Here is a tiny trained network, its code and every weight. The questions are about switching its units off for an input and a class, where a switched-off unit gives its printed mean instead of its output.

import numpy as np


def w(rows, s, z=0):
    codes = np.array(rows[::2]) - 128.0
    scale = np.full(codes.shape[1], s)
    scale[-1] = z or s
    return codes * scale


def norm(h):
    return h / np.sqrt((h * h).mean(-1, keepdims=True) + 1e-5)


def f(y):
    return y / 2 * (1 + np.tanh(0.7978845608 * (y + 0.044715 * y**3)))


def log_softmax(a):
    a = a - a.max(-1, keepdims=True)
    return a - np.log(np.exp(a).sum(-1, keepdims=True))


def net(x, mask):
    res = np.array(x, float).reshape(1, 7) / 4 @ E
    u = 0
    for l in range(4):
        y = f(norm(res) @ A[l][:, :-1].T + A[l][:, -1])
        res = res + np.where(mask[u : u + 4], y, B[l][:, -1]) @ B[l][:, :-1]
        u += 4
    return log_softmax(norm(res)[-1] @ U[:, :-1].T + U[:, -1])


A, B = {}, {}
E = w([
[130,74,111,111,135,121,52,167,165],'x0',
[83,74,39,179,125,89,135,203,119],'x1',
[118,145,186,86,188,159,100,137,18],'x2',
[115,111,210,211,122,29,70,200,2],'x3',
[130,85,70,189,141,124,155,95,148],'x4',
[226,133,45,139,185,247,184,153,63],'x5',
[211,109,125,85,11,192,91,114,148],'x6',
],0.0067)
A[0] = w([
[37,114,160,253,134,111,99,49,116,185],'L0N0',
[145,154,167,99,160,164,143,13,123,251],'L0N1',
[199,151,88,79,124,78,175,95,39,217],'L0N2',
[128,185,179,137,73,112,151,142,66,114],'L0N3',
],0.0075,0.0016)
B[0] = w([
[159,129,164,151,132,210,121,185,76,207],'L0N0',
[61,140,184,218,129,210,79,126,174,254],'L0N1',
[141,130,115,56,13,30,51,231,45,185],'L0N2',
[32,236,209,63,2,196,121,127,155,176],'L0N3',
],0.0084,0.0042)
A[1] = w([
[36,67,121,177,175,99,105,135,142,116],'L1N0',
[170,136,42,124,118,93,188,255,200,211],'L1N1',
[138,179,86,137,90,223,122,124,184,255],'L1N2',
[109,133,104,47,99,201,80,181,157,136],'L1N3',
],0.0088,0.0012)
B[1] = w([
[178,62,126,143,101,154,51,2,24,174],'L1N0',
[44,22,44,133,43,130,221,157,158,226],'L1N1',
[130,39,156,177,125,164,137,92,131,255],'L1N2',
[136,156,33,120,228,167,190,85,11,222],'L1N3',
],0.0074)
A[2] = w([
[108,243,168,177,136,33,116,132,171,185],'L2N0',
[87,154,168,77,112,145,206,157,124,7],'L2N1',
[153,3,155,196,65,103,137,213,212,184],'L2N2',
[88,190,160,122,68,142,125,102,94,147],'L2N3',
],0.0064,0.0015)
B[2] = w([
[201,140,97,14,2,216,170,203,79,140],'L2N0',
[110,118,152,52,19,12,195,53,35,130],'L2N1',
[70,87,158,126,179,43,186,102,79,253],'L2N2',
[2,164,93,110,104,114,91,135,165,188],'L2N3',
],0.0087,0.0047)
A[3] = w([
[71,106,214,142,86,99,137,108,16,210],'L3N0',
[79,125,85,102,121,117,76,132,12,118],'L3N1',
[172,201,135,94,62,169,139,54,77,2],'L3N2',
[133,121,153,166,201,66,177,61,254,221],'L3N3',
],0.0056,0.00079)
B[3] = w([
[205,163,127,94,153,124,224,232,145,255],'L3N0',
[116,159,38,153,42,161,36,118,101,227],'L3N1',
[223,113,82,155,140,60,139,135,206,165],'L3N2',
[1,209,187,146,119,92,88,181,143,190],'L3N3',
],0.0083,0.0045)
U = w([
[220,160,136,107,190,2,170,112,144,4],'0',
[212,115,111,141,216,199,98,117,82,121],'1',
[122,17,40,165,157,78,207,127,65,215],'2',
[162,247,139,65,80,131,102,236,97,175],'3',
[91,139,179,149,172,130,140,74,226,108],'4',
],0.0083,0.0029)

Each question gives the input, the list of numbers given to net, and the class t.
The units are the neurons (one row each of A and B). Each row of codes is followed by its name. A weight is (code - 128) times the scale printed after its matrix; where a second scale follows, it is the last column's (A, B and U).
mask holds one flag per neuron, layer by layer. A switched-off neuron (its flag False) gives its mean, the last column of its row in B, instead of its output. The means were averaged over made-up inputs and are rounded, as every weight is.
A unit's drop is (log p(t) with every unit on - log p(t) with that unit switched off) / (log p(t) with every unit on - log p(t) with every unit switched off).
The circuit of an input: a set's keep is (log p(t) with only the set's units on - log p(t) with every unit switched off) / (log p(t) with every unit on - log p(t) with every unit switched off). Starting from the 12 units with the biggest drops (on a tie, the unit counted first), units are removed one at a time, each time the one whose removal leaves the highest keep (on an exact tie, the one counted first), for as long as the keep stays at least 0.8.
circuit, biggest first: the units of the circuit, biggest drop first
unit that matters most: the unit with the biggest drop
k most important neurons of layer l: the k neurons of layer l with the biggest drops, biggest first
drop when u is switched off: that unit's drop, to one decimal
input [2,5,8,-5,0,-4,-1], class 1: circuit, biggest first -> L1N1, L1N0
input [-8,-7,-8,0,-7,-5,-7], class 3: circuit, biggest first -> L2N0
input [5,-1,6,-5,7,-5,8], class 1: circuit, biggest first -> L1N3, L1N1
input [-2,-6,-7,-5,3,7,-7], class 4: circuit, biggest first -> L0N1, L3N3, L1N3
input [5,-6,-6,8,7,0,-7], class 1: circuit, biggest first -> L1N1, L0N0
input [-3,3,7,-3,-1,-1,-7], class 3: 3 most important neurons of layer 1 -> L1N2, L1N3, L1N1
input [-2,-3,3,7,8,-3,-8], class 1: 2 most important neurons of layer 0 -> L0N2, L0N0
input [-7,7,5,-1,3,-1,-4], class 3: 2 most important neurons of layer 1 -> L1N2, L1N3
input [-8,1,8,-8,0,-2,-6], class 4: 2 most important neurons of layer 0 -> L0N1, L0N0
input [-2,3,3,7,8,-5,0], class 3: 2 most important neurons of layer 0 -> L0N3, L0N0
input [3,-3,1,1,0,-5,-7], class 1: 2 most important neurons of layer 1 -> L1N0, L1N1
input [2,7,8,-3,5,-6,-3], class 1: 2 most important neurons of layer 0 -> L0N0, L0N2
input [8,0,7,6,2,6,0], class 3: 2 most important neurons of layer 0 -> L0N2, L0N1
input [-6,8,2,4,0,-2,6], class 3: unit that matters most -> L0N3
input [5,-5,-3,-3,3,1,-6], class 4: drop when L0N2 is switched off -> 0.2
input [7,-3,6,-3,6,-8,-1], class 1: drop when L0N0 is switched off -> 0.2
input [7,1,5,-2,-1,-3,6], class 1: drop when L2N2 is switched off -> 0.1
